Each row is followed by one of two labels, saying whether the row has a hidden trait. Each part has a new trait and two new labels.
[ -1   0  -5  -2  -2  -2   1   0   4  -4   2  14  12   1  -7   3  -6   4
   2  -3  -3  -1  10   1   1   9   1  -1  -8  -5 -15   4  14  -6  -5   4
  -6   4   0  -1   4   1  -4  22   2   1  -1  -2  -7  25  10  -4   2   9
 -18   3  -5  -9] | (87)
[  0   0   4  -1  -2  -6  -1  -1  -1   0  -4  -1  10   0  -1  -5 -30   1
  -1   2  -9   0   6  -3   5  -6   1  -6   3  -7  11  -1  -1  -3  15   3
   0   2   0   8   1  -4   1  15   6   7  -1   3  -4  12   5  -3   0   7
   4   7  -1 -18] | (87)
[ -1   3   8  -4  -1 -11   3   1  -7   1  -9 -16   2   3   4   7  53   2
 -10   7  -7   1   8   0  -8  26   5   3   2   1 -19  -1 -21 -10   9   5
  -6  -1  10 -18  -6  -6  -3  24  -5  -3  -1   1  10  10   5   6  -1  -1
 -16  -2  -1 -34] | (77)
[  3   2   8  -1   1  -8   5   2  -5   3 -10 -20   6   4   8   4  38   2
 -14   8 -11   1  11  -3  -6  16   3  -1   4   4   1  -2 -14  -9   9   4
  -6  -5   6 -12 -11  -6  -2  21  -3  -5  -3   1   5   0   3   9  -1   0
 -23   1   1 -35] | (87)
[  2   1  -1   0  -3 -10  -6  -4   5  -1  -2   2  20  -2 -11  -6 -59   3
   5  -2 -10   0   4  -2   9 -15  -1  -6  -1 -24  21   1  -2  -3  31   2
   2   4  -4  12  10  -1   1  15  15  15  -1   4  -2  34   8 -12   2  14
  12  10   0 -24] | (87)
[ -3   2 -18  -4   1 -17  -1  -1   5  -3  -4   6   4  -1 -12  11  32   8
   0  -2  -4   1   7   7  -5  19   1   6  -8  -7 -42   4   2 -12   0   3
  -7   3   3 -12   6   7  -5  17  -4   1  -1   1   5  28  10  -5   4  12
 -22  -2  -4 -22] | (77)
[ 0  0  9  1  1 11  2  0 -5  0  2 -3 -4  1  5  2 15 -4 -1  3  3  0  0 -1
 -3  9  2  1  4  9  4  0  0 -1 -8  1 -2 -1  4  0 -3 -4  1  1  0 -6  1 -3
 -2 -6 -2  4 -1 -5  0 -4  1  5] | (77)
[  2   4  16  -2   0 -11  -2  -3 -12   6 -17 -31   5   4   1   0  28   2
 -10  10 -16   1   7  -3  -1  20   6  -5   7 -13   6  -4 -33  -8  32   7
  -3  -3  10 -19  -4  -6   0  33   4   7  -1   6  12  10   6   2   0   2
  -4   3   1 -55] | (87)
[  0   2   5  -2  -1  -1   4   2  -5   2  -8  -9  -2   4   4   8  54   3
  -8   6  -6   0   8   0  -8  24   4   1   0   4 -24   0  -9 -11   3   4
  -8  -2   7 -13  -6  -4  -2  14  -5  -6  -2  -1   3   0   4   7   0  -1
 -22  -4  -2 -25] | (77)
[  0   0  -3   2  -1  -8   8   3   4  -1   2   9  13   2   2   6  14   4
  -5   0  -7   0  16  -1  -4  15   2  -2  -7   1 -22   3  10  -8  -8   3
 -10  -1   0   4  -7  -1  -7  17  -5  -5  -3  -2  -8  19   6   4   0   9
 -30   1  -4 -18] | (87)
[  1   2  11  -1   1  -6   5   2  -8   1  -8 -13   5   3   7   6  49   3
 -11   6  -6   0  11  -1  -6  24   5   1   2   5 -16  -1 -12 -12   2   4
  -9  -2   7 -13 -10  -5  -4  21  -8  -5  -2  -2   3   1   5   8  -1   0
 -18  -3  -2 -27] | (77)
[  1   4   1  -3   1 -23   1  -1  -3   3 -14 -16   8   3  -2   7  41   6
 -13   6 -17   2  16   1  -6  19   3  -1  -1 -11 -15  -1 -19 -18  17   8
  -8  -3   5 -15  -4   1  -3  27  -4   0  -4   2  10  21   8   4   1   8
 -23   4  -2 -59] | (87)
[  2   0  -6   2  -2 -11   2   0   7  -3   0   9  17   0  -1  -2 -32   4
  -2  -2 -10   0  12  -3   4  -8   0  -7  -4  -7   7   2  11  -2   6   1
  -4   0  -5  12  -4   2  -4   9   2   3  -2   0  -6  25   4   0   1  11
 -17   8  -2 -16] | (87)
[ -1   0 -11   0   1  -6   8   4   9  -4   3  19   8   1   2   8  11   4
  -5  -2  -2   0  13   1  -3   6  -1   1  -8   8 -18   4  19  -5 -18   2
 -10  -1  -4   5  -6   3  -8   4 -10 -10  -3  -3  -7  12   3   6   1   8
 -28  -1  -3   1] | (77)
[  0   0  -9   1   2 -11  10   4   7   0   0  13   3   1   2  11  41   5
 -10   1  -4   1  16   1  -6  12  -1  -1  -6  12 -16   2  13  -4 -20   2
  -9  -5  -2   0 -11   3  -9   7 -14 -16  -5  -4  -2  -1  -1  10   0   7
 -37  -3  -4 -12] | (77)
[ -1   1   6  -1  -1  -1   3   1  -6   0  -2  -3   8   2   3   4  27   2
  -3   4  -7   0   5  -1  -4  20   5   0   0   2 -19   1  -1 -12   4   3
  -9   1   6  -9  -4  -5  -2  23  -1  -1  -1  -1   0  14   8   3   0   1
 -12  -2  -2 -19] | (87)

New part:
[ -6   7   2  -9 -11 -12  12  11  -2  12  26  27  -3  -6  -8  12  44  22
   2  -8 -20 -22  -5   9  10  -3  32   6 -12  16   0  -4  -1  10  -4   4
  -2  -9  18 -11  -5  -1  13   1 -15   1   2 -19  18 -13 -16  11 -12   6
   4 -15  26  -5  10  -8   0 -11  -1   1  35 -10 -10  -2] | (63)
[ -9   6  24 -15 -16 -13   4  -5  -6  -2  44  23  -6 -16  -3   8  29  17
   2  -9 -11 -21  14   2  10  17  12  25 -20  13   0   4   8   7   0  23
  21   1  11  -9  -8  -5  20 -11   4  -5  -3  -8  12   0 -18  18   4  21
   5 -11  28 -11  23 -46  -2   3   4   8  17   8 -11   5] | (64)
[ -8  -7 -25   6  -4  17   5  19   4  16  -1   7  13  11  -1  -9  -4  10
  -5   4  10   8   0   7   8  -8  -8  -1  -4   8   8 -19   2   8  -2  -8
  18  13  -9 -14  12  11 -29  -6 -24   7 -10  14  -5  -3 -15   2  12 -16
  -7   0   7 -12  34  13  -1  22  10   4  28  -9   8  -3] | (64)
[  8  12   9  -5  -6  -7  10   7 -22  31  19   6  -6  -3 -10  15 -23  20
  -6   2  16  -1 -14 -10  25  15  -1   2   2   6  -6   6  -5  -7   3  11
  28  22 -18  -9  -1   6  19  13  -4  -8  -6  -3  15  24  -3  30  -5   6
  -7   1   5   2 -13  12  -6  -4  24  16  -7   3 -28   9] | (63)
[ -8  15  16  -6  -6 -10   4  -5   0 -23  14  31 -11 -10 -18   6  30  13
  10  -2  -4 -12  -7  20   2 -15   0  12 -21  22   0  -1  10  27  -6   5
  30   6  14  -4   0   4   9 -12   5  -7   4 -10   6  -2 -15  13  14  28
  -2 -34  37 -10  34 -36  -8   4  -6   9  -4   4   5   5] | (64)
[ -7   0   3 -24 -18   0   9   0 -19  19  42  21   1  -7   4   3  63  12
   8 -19  10 -15  -4   1  26  -5  21  24 -11 -21  13  -8 -11   0  -3  36
  17   4  15 -10  -4  -6   9   1   2  -3  -6 -10   7 -12 -20   9  11  -1
  23 -21  -3  -4  -1 -25   3  -1   7  -2  14  22 -10  15] | (63)
[ -3 -16 -19 -15  -9  22   8  12 -34  13  23   7   7  10  10  -4 -10  20
  -2  -2  37  -2 -14 -20  25   5   3  11   7 -32  16  -1 -31   2  -2   2
  45  21   0  -9  -3   2 -17  10  -4   6 -14   0  -7   2 -10  14  18 -16
   6  -5 -18   1   3  20   4  11  20  -5   7   3   8  20] | (63)
[ -7  13  17  -4  -2  -4   7  -5 -19 -23  20  26  -7  -5 -16   2  19   3
   9   2   7  -5  -1  21  13 -24 -10  19 -12  18   2  -1  -1  30 -10   3
  38   6   8  -2  -1   4  -5 -10  10  -4   2  -7   3  -2 -12  12  20  24
   0 -39  22 -10   6  -8  -7   6  -3   4  -1  15  11   6] | (64)
[  1  12  -2  10   1  -5  16  11 -11  28  -3   3   3   6 -16  12  13 -11
 -11   4   3  12  -6  17  25 -34  -9  -7   2  26  -9 -17   2   2  -7   0
  -2  11 -26  -7   5  17 -10   7  -6  -1  -1   4  17   4  -8  17 -16  -3
  -5 -13  -1  -5 -40  26  -9   2   6  11  14  11 -15 -10] | (64)
[-13  -4  12 -12 -17 -11   9  11 -16   3  48  14  -5  -3 -15   7  42  15
  -7 -12  -9 -19   6   3   7  13  11  19 -19   8   2  10  -2  19  -3   7
  14  -7  18  -4 -13   3   7 -11  13  -3  -4 -15  16  -9 -16   7   6  23
   4 -12  25  -8  10 -21   8   1  -7  -2  23  11  -8   0] | (64)
[-15  -3   9  -9 -12 -11   5   8 -17 -26  31  16 -15  -6  -8  10  35  13
  -6   0  -2 -12  -3   1   0  -2   1  11 -21  15  -2  11   4  25  -5   1
  26  -1  18   6 -13   7   3 -12  17  -1   0 -10   3  -2 -14  12   8  27
   2 -18  27 -10  18 -24  -1   0 -11  -5  26   2   2  -1] | (64)
[ -8 -19  -7  -7  -7  27  10   8 -24  12  34  12  24   7   9 -21  -3   5
  -2  -2  17  -4  25  -7  19  19  -3  35   8 -13  22  -6 -26   7  -5   7
  29   6  -7 -19   1   0 -39  -1 -16  11 -19   7  -2  -7 -16   6  27 -19
  -2  -2 -10 -10  -3  14   7  25  20  -6  16   9  11   9] | (64)
[ -5  11   5 -13 -11   0   7  -4  -6   2  25  34   2  -8  -8   0  31  18
  12  -8  -7 -19   0  12  11  -2  19  23 -11   3   9  -7  -8  14  -4  13
  24   2  14 -15   3  -4   7  -3 -16  -3  -2 -13  12 -11 -15  13  15   5
   6 -24  22  -6  23 -24  -2   4   5   5  11   6   0  10] | (63)
[ -2   1 -13  10  -8   0  17  26  -6  42  13  -2  11  14 -26   4  30  -7
 -17  -7  -2   9  -5  23  20 -23  -6  -7  -4  21  -1 -16   7   6  -6 -10
 -12  -1 -12 -10   6  19 -20   0 -10   0  -5  -1  22  -8 -12  -1 -12  -5
  -7  -7  -1  -5 -21  36   3   7  -2   6  24  12 -11 -14] | (64)
[  3  19   0   8  10  -8  14   3 -16  -5 -17  15  -8   3 -16  13  -3  -2
   0  19   5   8 -15  12  18 -43 -10  -8   2  35 -14  -6  -3  20 -10 -11
  21  15 -18  -2   4  15  -6   7  -5  -1   5  -2   8  15  -1  24 -10   9
 -10 -29  18  -4 -30  20 -20  -3   7   7   6  -1   1  -3] | (64)
[ -1   0  -1 -12 -10  13   6   2 -16  16  31  25   8  -5  10  -6  -3  21
   6  -4  12 -12   4 -13  20  18  14  23  -1 -20  14  -4 -21  -2   0  18
  33  13  -3 -19   3  -8   0   4 -16   3 -11  -2   2   1 -13  18  17 -11
   5  -5   1  -4  14  -5   0  10  24   4  10   3  -6  18] | (63)
